Below is a small trained network, with its code and all its weights. Each question gives an input and a class and asks what happens when units are switched off, that is, made to give their printed mean instead of their output.

import numpy as np


def w(rows, s, z=0):
    codes = np.array(rows[::2]) - 128.0
    scale = np.full(codes.shape[1], s)
    scale[-1] = z or s
    return codes * scale


def f(y):
    return np.maximum(y, 0)


def log_softmax(a):
    a = a - a.max(-1, keepdims=True)
    return a - np.log(np.exp(a).sum(-1, keepdims=True))


def net(x, mask):
    res = np.array(x, float).reshape(1, 7) / 4 @ E
    y = f(res @ A[0][:, :-1].T + A[0][:, -1])
    res = res + np.where(mask, y, B[0][:, -1]) @ B[0][:, :-1]
    return log_softmax(res[-1] @ U[:, :-1].T + U[:, -1])


A, B = {}, {}
E = w([
[82,168,36,2,245,66,195,220,193],'x0',
[105,126,113,170,145,128,136,121,132],'x1',
[110,105,131,123,169,140,88,120,110],'x2',
[164,88,134,97,135,114,119,129,115],'x3',
[162,208,212,187,251,23,122,161,84],'x4',
[215,218,35,158,166,242,206,111,5],'x5',
[123,164,128,134,133,144,126,115,154],'x6',
],0.0088)
A[0] = w([
[141,103,212,219,94,179,90,36,138,206],'N0',
[174,184,87,102,165,209,172,99,37,52],'N1',
[95,177,67,64,145,66,143,185,99,178],'N2',
[138,41,201,140,181,61,20,122,195,32],'N3',
[184,229,208,129,171,27,78,151,86,102],'N4',
[124,130,102,78,220,126,167,159,229,184],'N5',
[85,96,52,94,89,191,152,112,191,84],'N6',
[91,63,28,143,2,163,62,142,132,142],'N7',
[162,171,177,154,203,91,90,136,98,101],'N8',
[102,74,63,81,104,187,121,92,163,132],'N9',
[130,183,160,186,156,19,119,170,86,130],'N10',
[190,75,239,208,103,124,84,76,78,249],'N11',
[42,109,210,102,81,67,112,115,233,38],'N12',
[89,89,61,86,208,121,163,205,158,200],'N13',
],0.0087,0.0017)
B[0] = w([
[123,171,215,107,69,140,148,140,106,244],'N0',
[78,41,115,148,203,18,206,47,32,235],'N1',
[128,134,169,84,58,169,152,110,106,203],'N2',
[168,67,106,133,159,154,154,82,110,237],'N3',
[212,133,85,109,169,124,98,170,158,234],'N4',
[89,172,183,80,51,210,165,101,135,215],'N5',
[170,127,93,136,112,88,83,168,171,207],'N6',
[201,205,92,168,150,131,83,97,148,228],'N7',
[175,138,55,141,137,159,123,151,166,201],'N8',
[198,161,31,198,189,122,63,226,200,201],'N9',
[166,157,105,173,182,116,46,185,214,215],'N10',
[115,137,176,134,54,182,96,150,52,254],'N11',
[25,1,92,175,180,43,213,101,86,241],'N12',
[89,150,188,131,17,243,110,112,131,219],'N13',
],0.0087,0.014)
U = w([
[115,160,249,94,13,196,115,157,126,248],'0',
[202,154,65,131,157,103,34,236,202,114],'1',
[84,37,105,122,168,41,217,75,82,15],'2',
],0.011,0.0017)

Each question gives the input, the list of numbers given to net, and the class t.
The units are the neurons (one row each of A and B). Each row of codes is followed by its name. A weight is (code - 128) times the scale printed after its matrix; where a second scale follows, it is the last column's (A, B and U).
mask holds one flag per neuron, in row order. A switched-off neuron (its flag False) gives its mean, the last column of its row in B, instead of its output. The means were averaged over made-up inputs and are rounded, as every weight is.
A unit's drop is (log p(t) with every unit on - log p(t) with that unit switched off) / (log p(t) with every unit on - log p(t) with every unit switched off).
The circuit of an input: a set's keep is (log p(t) with only the set's units on - log p(t) with every unit switched off) / (log p(t) with every unit on - log p(t) with every unit switched off). Starting from the 12 units with the biggest drops (on a tie, the unit counted first), units are removed one at a time, each time the one whose removal leaves the highest keep (on an exact tie, the one counted first), for as long as the keep stays at least 0.8.
units of the circuit, in order: the units of the circuit, biggest drop first
most important unit: the unit with the biggest drop
k most important neurons: the k neurons with the biggest drops, biggest first
drop when u is switched off: that unit's drop, to one decimal
input [-2,7,7,7,-5,8,1], class 2: most important unit : N1
input [7,0,-7,0,-2,7,-2], class 0: 3 most important neurons : N13; N12; N5
input [0,7,-2,8,4,5,3], class 2: 4 most important neurons : N1; N9; N7; N6
input [6,3,-3,3,6,-1,3], class 0: 4 most important neurons : N5; N13; N2; N9
input [-5,-6,-5,5,6,0,2], class 1: 3 most important neurons : N4; N10; N13
input [6,7,2,-4,-1,-7,-2], class 2: 3 most important neurons : N12; N11; N0
input [0,-2,-4,5,-1,2,-4], class 2: 3 most important neurons : N10; N4; N13
input [8,-6,-4,-1,-7,5,-3], class 0: 3 most important neurons : N13; N5; N2
input [0,3,-7,6,-8,-8,-6], class 1: 4 most important neurons : N9; N7; N1; N6
input [8,-1,0,3,7,-5,-2], class 0: 2 most important neurons : N5; N13
input [1,3,4,3,4,5,3], class 2: 2 most important neurons : N1; N9
input [7,-4,-6,-4,-1,7,-4], class 0: 2 most important neurons : N13; N12
input [8,-3,-7,-7,7,-6,2], class 0: 3 most important neurons : N5; N13; N2
input [-2,0,5,-4,-3,-7,4], class 2: units of the circuit, in order : N12
input [8,5,-7,6,-6,4,1], class 0: drop when N13 is switched off : 0.4
input [-4,-4,3,3,-7,7,8], class 1: drop when N7 is switched off : 0.8
input [8,7,5,-5,1,7,6], class 0: drop when N13 is switched off : 1.0
